Here is a tiny trained network, its code and every weight. The questions are about switching its units off for an input and a target symbol, where a switched-off unit gives its printed mean instead of its output.

import numpy as np


def w(rows, s, z=0):
    codes = np.array(rows[::2]) - 128.0
    scale = np.full(codes.shape[1], s)
    scale[-1] = z or s
    return codes * scale


def norm(h):
    return h / np.sqrt((h * h).mean(-1, keepdims=True) + 1e-5)


def f(y):
    return y / 2 * (1 + np.tanh(0.7978845608 * (y + 0.044715 * y**3)))


def softmax(a):
    e = np.exp(a - a.max(-1, keepdims=True))
    return e / e.sum(-1, keepdims=True)


def log_softmax(a):
    a = a - a.max(-1, keepdims=True)
    return a - np.log(np.exp(a).sum(-1, keepdims=True))


def net(x, mask):
    ids = ['αβγδεζηθλξπσψω'.index(c) for c in x.split()]
    T = len(ids)
    res = E[ids] + P[:T]
    q, k, v = (norm(res) @ M[0].T for M in (Q, K, V))
    z = softmax(np.where(np.tri(T) > 0, q @ k.T / 3**0.5, -1e9)) @ v
    res = res + np.where(mask[0], z, O[0][:, -1]) @ O[0][:, :-1]
    y = f(norm(res) @ A[0][:, :-1].T + A[0][:, -1])
    res = res + np.where(mask[1:25], y, B[0][:, -1]) @ B[0][:, :-1]
    return log_softmax(norm(res)[-1] @ U[:, :-1].T + U[:, -1])


Q, K, V, O, A, B = {}, {}, {}, {}, {}, {}
E = w([
[102,117,180,240,82,101,73,78,154,106,150,165],'α',
[130,161,110,161,114,87,133,121,216,132,47,161],'β',
[104,95,107,159,101,144,132,132,208,81,99,125],'γ',
[122,123,193,149,175,106,158,167,165,82,119,94],'δ',
[35,40,123,195,85,114,135,138,153,143,69,163],'ε',
[155,121,153,146,67,131,88,59,173,76,64,141],'ζ',
[115,41,169,110,161,132,29,77,138,98,150,235],'η',
[88,91,108,213,164,65,153,170,91,178,146,94],'θ',
[47,48,91,50,162,100,159,121,163,109,90,125],'λ',
[121,220,158,156,101,167,142,129,19,105,65,172],'ξ',
[163,76,201,176,8,107,59,144,160,93,171,156],'π',
[67,226,101,210,121,87,67,31,241,135,121,197],'σ',
[129,35,176,128,161,221,102,121,32,102,124,246],'ψ',
[67,100,90,114,60,133,164,157,44,64,198,133],'ω',
],0.017)
P = w([
[184,155,221,103,30,254,179,121,221,154,178,101],'0',
[112,102,159,241,128,88,107,156,185,140,128,177],'1',
[134,85,145,207,147,79,97,169,144,96,116,204],'2',
[127,147,169,200,150,88,53,159,151,59,118,145],'3',
[114,145,165,187,151,84,58,166,133,68,117,160],'4',
[70,136,181,219,90,99,64,127,156,76,88,134],'5',
[68,123,168,200,141,90,72,160,124,91,100,150],'6',
[91,127,180,193,139,92,52,168,137,79,110,172],'7',
[87,127,186,190,140,70,91,188,116,84,77,179],'8',
[56,110,200,192,133,107,65,163,136,96,85,154],'9',
[65,93,170,143,139,70,92,165,108,105,73,199],'10',
[46,126,208,193,98,109,89,154,147,94,69,141],'11',
[69,123,188,193,137,66,88,164,127,104,89,195],'12',
[57,122,184,197,116,74,89,178,124,106,76,189],'13',
],0.008)
Q[0] = w([
[227,195,75,51,215,132,111,131,158,181,126,3],'H1',
[247,115,14,97,153,189,118,142,172,163,155,27],'H1',
[126,156,89,190,217,188,123,154,148,108,94,239],'H1',
],0.0058)
K[0] = w([
[109,93,73,207,143,108,57,154,123,111,94,116],'H1',
[85,140,105,167,161,12,107,163,137,66,77,167],'H1',
[149,145,164,88,104,172,157,92,109,121,156,94],'H1',
],0.011)
V[0] = w([
[70,61,119,133,210,69,60,148,223,165,194,116],'H1',
[108,252,213,117,190,162,88,132,188,114,92,169],'H1',
[64,161,82,241,174,155,120,158,103,96,89,254],'H1',
],0.0092)
O[0] = w([
[96,149,114,129,156,205,110,253,167,152,95,100,23],'H1',
[88,160,202,87,165,114,137,122,144,138,158,142,242],'H1',
[138,167,169,186,129,144,149,147,169,84,132,215,1],'H1',
],0.02,0.0038)
A[0] = w([
[110,116,220,192,154,104,124,179,35,91,119,80,141],'N1',
[122,219,134,171,154,182,175,89,45,119,80,86,36],'N2',
[157,120,99,187,135,184,155,176,176,170,155,174,72],'N3',
[118,156,148,128,170,175,37,149,100,201,134,98,32],'N4',
[58,182,141,185,101,121,83,197,134,86,87,165,124],'N5',
[191,76,68,108,88,115,54,120,96,150,42,61,122],'N6',
[75,158,217,113,102,88,33,192,110,147,101,152,138],'N7',
[154,157,111,151,114,182,195,110,148,234,95,118,37],'N8',
[79,89,135,145,70,61,47,124,163,126,68,127,122],'N9',
[108,137,109,44,192,92,81,126,94,162,85,78,91],'N10',
[137,152,107,62,90,92,167,109,211,128,65,122,132],'N11',
[120,100,127,95,213,159,149,56,183,23,11,103,132],'N12',
[152,118,11,165,88,198,84,175,142,151,71,110,49],'N13',
[166,156,119,113,140,165,57,74,221,197,86,166,136],'N14',
[135,128,98,129,69,85,118,18,57,124,108,147,153],'N15',
[56,154,93,133,182,96,116,125,46,144,115,169,67],'N16',
[86,128,60,255,64,196,123,133,195,79,38,170,133],'N17',
[154,124,176,149,114,180,183,84,184,169,215,128,154],'N18',
[145,124,149,215,166,104,186,140,142,47,173,244,202],'N19',
[119,163,123,111,175,97,90,142,53,71,106,128,175],'N20',
[126,100,163,148,175,48,135,109,105,160,128,75,90],'N21',
[109,113,172,158,187,89,69,121,153,41,71,92,199],'N22',
[105,134,198,82,108,58,174,53,96,128,133,130,242],'N23',
[105,67,123,82,97,140,52,142,81,121,133,47,1],'N24',
],0.0097,0.0048)
B[0] = w([
[167,78,103,201,108,130,128,123,153,101,151,131,181],'N1',
[202,229,175,132,130,76,184,175,111,99,172,199,124],'N2',
[90,88,243,147,225,119,24,160,156,141,160,135,151],'N3',
[151,206,145,71,77,121,113,105,57,186,44,169,152],'N4',
[111,31,76,113,80,234,189,151,132,125,110,117,191],'N5',
[53,152,104,187,197,37,88,93,112,79,106,106,188],'N6',
[156,95,17,110,124,95,88,62,202,137,174,136,210],'N7',
[151,185,199,169,197,2,89,180,110,172,77,177,124],'N8',
[185,122,135,144,148,95,203,143,192,100,123,202,185],'N9',
[173,178,127,157,101,92,147,86,52,184,144,207,172],'N10',
[171,69,100,126,121,129,52,227,108,208,148,182,136],'N11',
[135,44,76,154,107,96,137,143,100,185,72,206,146],'N12',
[146,187,138,77,108,74,196,101,107,53,149,192,175],'N13',
[120,44,87,120,175,85,97,78,138,108,225,106,140],'N14',
[157,90,160,171,175,191,162,199,146,121,95,64,197],'N15',
[160,175,154,209,139,157,84,204,214,77,130,158,146],'N16',
[169,84,158,94,247,129,171,139,122,119,159,159,201],'N17',
[88,128,122,148,79,149,53,175,110,65,57,120,146],'N18',
[70,163,102,183,103,150,144,83,67,209,73,117,205],'N19',
[110,86,71,168,92,187,142,87,184,157,165,159,154],'N20',
[152,93,203,153,136,144,168,140,122,143,104,144,177],'N21',
[178,48,115,186,145,64,216,107,104,145,80,111,195],'N22',
[179,178,46,116,170,154,190,188,184,138,130,96,249],'N23',
[112,133,154,199,113,83,91,176,147,213,157,215,166],'N24',
],0.0082,0.015)
U = w([
[100,126,170,104,173,96,144,213,129,57,143,176,62],'α',
[164,209,131,150,97,157,186,134,113,143,63,168,143],'β',
[26,130,100,62,134,87,141,117,89,167,58,116,148],'γ',
[152,117,208,62,187,143,171,140,150,163,137,26,86],'δ',
[150,91,181,148,149,205,103,105,78,175,100,187,192],'ε',
[85,198,88,134,204,102,133,85,236,114,154,115,86],'ζ',
[180,89,66,86,93,132,107,84,120,112,65,46,96],'η',
[1,191,178,136,122,169,107,123,206,121,61,127,81],'θ',
[83,106,37,135,68,126,182,119,104,123,231,141,253],'λ',
[215,110,159,162,37,88,96,200,193,122,152,184,176],'ξ',
[146,183,154,65,138,108,110,144,182,233,184,137,52],'π',
[105,127,179,201,204,84,100,180,151,170,125,108,68],'σ',
[135,79,80,72,102,207,76,185,173,171,127,95,93],'ψ',
[69,88,204,72,122,102,98,32,125,115,144,159,156],'ω',
],0.0099,0.0061)

Each question gives the input, a string of symbols that net reads in full, and the target symbol t.
The units are the heads (3 rows each of Q, K, V and O) and the neurons (one row each of A and B). Each row of codes is followed by its name. A weight is (code - 128) times the scale printed after its matrix; where a second scale follows, it is the last column's (O, A, B and U).
mask holds one flag per unit, heads first, then neurons. A switched-off unit (its flag False) gives its mean, the last column of its rows in O or B, instead of its output. The means were averaged over made-up inputs and are rounded, as every weight is.
A unit's drop is (log p(t) with every unit on - log p(t) with that unit switched off) / (log p(t) with every unit on - log p(t) with every unit switched off).
The circuit of an input: a set's keep is (log p(t) with only the set's units on - log p(t) with every unit switched off) / (log p(t) with every unit on - log p(t) with every unit switched off). Starting from the 12 units with the biggest drops (on a tie, the unit counted first), units are removed one at a time, each time the one whose removal leaves the highest keep (on an exact tie, the one counted first), for as long as the keep stays at least 0.8.
circuit, biggest first: the units of the circuit, biggest drop first
most important unit: the unit with the biggest drop
top k neurons: the k neurons with the biggest drops, biggest first
drop when u is switched off: that unit's drop, to one decimal
input β β ω π, target ζ: most important unit	H1
input γ π θ, target ξ: circuit, biggest first	N16, N1, N6
input λ γ θ θ ξ β θ, target γ: circuit, biggest first	H1, N4, N6
input π ω π ζ ψ γ ω ξ ξ ξ, target σ: circuit, biggest first	H1, N6, N15, N24
input ψ β ε γ, target β: circuit, biggest first	H1, N19, N7
input ψ ψ ω ψ β ε, target β: circuit, biggest first	H1, N19, N23, N7
input ζ ζ α η ω θ ξ δ ω ψ π ζ, target δ: circuit, biggest first	H1, N15, N23
input ε θ λ θ π θ π, target ε: circuit, biggest first	H1, N17, N19
input θ α δ ζ ξ θ λ σ λ β ψ, target α: top 2 neurons	N13, N19
input ω θ ω, target η: circuit, biggest first	H1, N15
input β γ γ γ δ ω ζ ξ σ π ζ, target ζ: circuit, biggest first	H1, N23
input ζ ε ψ ξ θ σ γ ξ σ δ θ, target δ: circuit, biggest first	H1, N15, N23, N21
input ε θ ξ λ σ ω ψ β δ, target ε: circuit, biggest first	H1, N19, N23, N17
input π π ψ σ β σ λ ω π γ, target σ: circuit, biggest first	H1, N6, N24, N7
input ψ ω σ λ θ γ θ π δ ζ, target β: top 3 neurons	N19, N23, N7
input θ γ ψ ω η ξ θ η, target α: circuit, biggest first	H1, N13, N17, N6
input δ η θ α ω γ δ, target π: top neuron	N10
input σ θ β γ, target θ: circuit, biggest first	H1, N19
input π θ β η, target σ: top 3 neurons	N6, N15, N24
input β β δ δ σ θ, target ζ: top 2 neurons	N23, N7
input ζ α γ λ γ ω λ, target δ: top 3 neurons	N15, N23, N7
input λ β θ δ ζ ψ ξ θ β γ β λ β β, target γ: top neuron	N6
input θ ξ θ η π δ γ ψ θ ε η π η η, target α: top 2 neurons	N13, N17
input θ γ ζ α σ ψ ξ, target α: drop when N17 is switched off	0.3
input δ η ω β η δ, target π: drop when N12 is switched off	0.0
input λ δ π θ δ π α θ ψ, target γ: drop when N6 is switched off	0.2
input δ η ε δ ω, target π: drop when H1 is switched off	0.7
input α ψ π ω α θ ω π, target λ: top neuron	N19
